Group and class of each row:
[ -9 -20  -4   0  22   3  -7  -8   2 -18  -6  16  15  21  -1  10   5  26
  -5   9  11  11  -8  19   7  -2  12  -4]  fg/(3)
[ -5   8  -2  20  33  -3  -3 -45  25 -27   7  -3  10  45  15  10   7  27
  -9  22 -32   0 -22   9  10   7   3  -4]  bs/(7)
[ -9 -19 -23  -4  15  25 -20 -36  11 -71 -26  25  63  41  12   7  -5  71
  -7  11 -46   9  -7  22 -17  -4  25 -13]  fg/(3)
[ 23   9   3  -2   8  -3  -7 -25   0  -6  -8   6  -7  21  -6   5 -12   3
  -5   4 -19   2  -1   5 -12  18   7   4]  bs/(7)
[ 18   2  10   1   6  -3  -7 -25   2  23  -3   2 -23  22 -11   8 -10   3
   6   9 -13   5  -5   4  -7  13   5  12]  bs/(11)
[ 15   9   2  14   8   0 -14 -30  -1 -10  -1  -5 -25  31   1   1   0  -4
   2   7 -19   5  -7   3  -5  21   5  10]  bs/(7)
[ 13 -10   3   3   6   5 -12  -5  -4   5   7  16 -21  25  -8   8 -11  29
   7   7  -8  13   4   8   1  -2   9  12]  fg/(12)
[ -3   5  -7   5   2   1  -3 -30  13 -55  -5 -13   7  12   7 -10   2   1
  -3   5  -8 -15  -6   1  -6   8   3 -14]  bs/(7)
[  3  -1   2   3  14  -5  -8  -9   9 -36   1  14   7  10   5   0   1  -3
  -8   4   1   6   4  13   3  10  18  -2]  fg/(12)
[ 22   2   4   2  11   4 -14   1   7  -9   5  14 -12   4  -4   6  -8   5
   0  -1  -5  12   8  11   0   9  16  10]  fg/(12)
[  4  -2   4  18  20  -3  -8 -24  11 -20  -2  -1  -9  35   0   3  -5  10
  -2  13 -17  -1 -10   2   4   5   5   1]  bs/(7)
[  4   7  -7  30  29  -3  -6 -36  33 -46   5  -2  -5  32   7 -11  20 -23
  -5   5 -21  -2  -8  18   4  36  11   3]  bs/(11)
[  2   3   3   9  16  -4  -5 -31  15 -29  -2  -7  -6  27  -1  -6  -1   4
  -5  12 -17  -2  -8   1   2  17  10  -3]  bs/(7)
[ 11  -7  -5  -9  -3  14 -21  -4 -10 -40 -16  13  15   5   2  -2  -7  44
  -2 -11  -3   4  13  15 -14   2  14  -3]  fg/(3)
[  7  -6  -7   0   6  10 -10  -2  -1 -16  -3   8  -2   7  -2   6   2  24
   0 -10  -1  11   2  16   0   4   9   3]  fg/(3)
[  4  13  -2   1  19  -6  -9 -27  15 -29  -5  -4  -5  27   1   1   4  -7
   0  14 -20  -5  -9   9   9  16   7   2]  bs/(7)
[ 22  -5  12  11  14  -9  -4 -13   8  16   7   5 -37  19 -17  14  -5  -7
   9  16 -10  11  -5  -1   4   7   0  12]  bs/(11)
[ 45  -1   5   3  11   8 -23  -8   4 -15 -13  18  -3  12   4  -9   2 -20
   1 -16  -9  14  16  23 -23  51  35  16]  fg/(12)
[ -2   7   6  18  30  -3 -15 -37  22 -22  10  -5  -6  44  -5   0  -1  -1
  -2  24 -28   5 -12  10   5  24  26  -4]  bs/(7)
[  5   2   3  20  29 -11  -9 -40  24 -23  -1  -4   0  56  -4   7  14   4
  -1  22 -27   5 -16   3   2  18   6  13]  bs/(7)
[ -7 -17  -5   1  18  -4 -13   2   6 -42   5   1   3   0   8   1   4 -15
  -2   1  -1  -3   5  10  12   3   3  -6]  fg/(12)
[ 18  -6   1  -5  -8   9 -12 -25 -10 -15 -13  10   0  12  -8  15 -18  34
   4   7 -24   1   0   2 -18   3  10   2]  bs/(11)
[ 24 -15  10 -12 -23  11 -10   9 -26   6 -13  18  -3   0  -6  16 -22  16
   2  -5  11  15  13   4 -13  -4   4   5]  fg/(12)
[ 29 -11  -1  -4 -13  17 -14   6  -5  -7 -11  17   2  -1   1  -9  -6   7
   8 -17  -1  14  15  11 -22  22  17   9]  fg/(3)
[-12 -10  -7  -4   7   4  -4 -14   2 -35  -5   3  22  -3   9  -3   7   1
  -8  -7   2  -4   2  11   1   5   7   0]  fg/(3)
[  1 -26  -7   2  12  13 -13  -5   6 -21  -9  13  12  11   3  -1   1  20
  -3  -9 -12   9   2  12  -6   8  14  -2]  fg/(3)
[ 18   0  -1  -6   2   8 -29  -2   0  -6  -6   7   1   4  -4   4 -10  15
   7  -6  -7   8   8  15 -14  12  20  10]  fg/(3)
[ 21   4  14  10   9  -6  -7 -10   9   2   2  -2 -28  20 -12   5 -16 -14
  12  16 -10   0   5   2  -2  -1  16   6]  bs/(7)
[ 21  -2  -5   1   2  11  -8 -23   5 -15  -6   9 -16  21  -4   1 -13   3
   6   0 -21   9   2   8 -18  29  24   7]  bs/(11)
[ -3 -15 -12 -15 -15  12 -10  -6 -17 -31 -11   7  18   6   4   7  -8  35
   2   2  -1   6   8   5  -5 -20  -4   1]  fg/(3)
[ -5  -9  -9   4  19   3 -12 -13   7 -42 -11  11  28  13  14  -5   4  13
  -9  -1  -7   5  -1  16  -1   8  18  -4]  fg/(3)
[ 21   4   5  -3   5   3 -14   8   0 -12  -6  12  -6   1  -2  -3  -7   4
  -2  -3  15   5  13  14  -5  10  16   8]  fg/(12)
[  9 -10  -4   3  21   4 -12 -28  11 -27   0  13  -9  29  -4   6  -5  14
  -5  10 -22   9  -6  12   4  17  17  -3]  bs/(11)
[  7   8 -17   0   3  23 -16 -18  12 -54 -14  13  32  11  11 -12  -1  19
  -2 -14 -25   2  13  15 -22  31  27  -8]  fg/(3)
[  1  -2 -17  -4  -6  18 -17  -9   2 -41  -9  16  21   3   4   5  -1  27
  -2  -4 -13  -1   8  13 -11   6  12  -3]  fg/(3)
[ 27   5   5   3  11  19 -14 -48  21  -4 -10  17 -15  53 -28  19 -22  42
  10   6 -53  19  -5   9 -30  36  18  13]  bs/(7)

Group, then class:
[ -6   5  -7  -8  -6  11   4  13   8   2  14  -8   0  -2   7   8  10   2
   8  -8   8   2   9   1   2  -1 -14   0]  <20>/C
[ -8   8   5 -26  -2  -8   4   2 -23  16  -6   5   0   0  -6  -4 -14  -7
  -4   9   4   2  -6   8   4   0 -10  -4]  <17>/N
[ -4   8  22 -39  -6  -6   4   4  -3  12   9  13   3   6   0 -15 -10   3
   3   8   9   1  -2   8  15  -7  -7   2]  <18>/T
[ -7   3   4   0  -7  -2   6  10   1   8   6   5   1  -5   2  11   6  -1
  -2  -8   8   7  12   6   2   1  -8 -16]  <15>/R
[ 10  -3  12 -20 -11  -2  -8  -2  -5  -1  11   7  -3   0  -8 -16  -6   3
   4   3  10   5  -1   4  11  -4   7  -2]  <18>/Q
[ 5  4  2  4 -9  5 -2  3  6  2 12 -2 -1 -7  2  6  2  5  1 -1  6  9  3  1
  2  3 -1  1]  <20>/C
[  4 -23  -2   4  -9   6  -7   7  -4   0   2 -14  -1 -11  -3  -4   8   2
  24 -14   9   8  -8   7   9  -7  -4   2]  <15>/J
[  0   3  -3 -20  -5   4  -2 -12 -14  11 -10   3  -2  -3 -12 -10 -13  -8
  -2  12   5   1  -9   2   3   1   4  -7]  <17>/N
[ -5  -8  -4 -21  -2   3  -6  12   2   6  16  -4   2  -4   7   1  11  -2
   9  -8  12  10  -4   5   6   3  -3  -3]  <20>/C
[  8   0   9 -10  -9  -3  -2  -9  -9   4  -4   2  -5  -7  -5 -13 -14   5
   5   9   4   0 -10   6   9  -3   3   3]  <18>/T
[ -6   6   3 -22   5   0   2  -3 -12   6  -3  -3  -1   1  -4 -13 -10  -1
  -3  10  -1  -4 -17   0   1  -5  -3   4]  <17>/H
[ -4  -6  19   9  -7 -10   9  10   5   8  12   7   7  -8   9   9   8   8
  10 -12   6   2  12  15   5  -8 -11   8]  <15>/J
[ -9   1   8 -13 -10   2   7   5   2   7  14   5   3  -5   2  -5  11   4
   6  -4  15   0  11  10   7  -7  -1   3]  <15>/R
[ -2 -10   1   2  -2   7  -1   6   2  -5   8  -9   3  -2   0  -1  11   0
   8 -10   2  -3  -7  -1  -2  -7  -1   4]  <15>/R
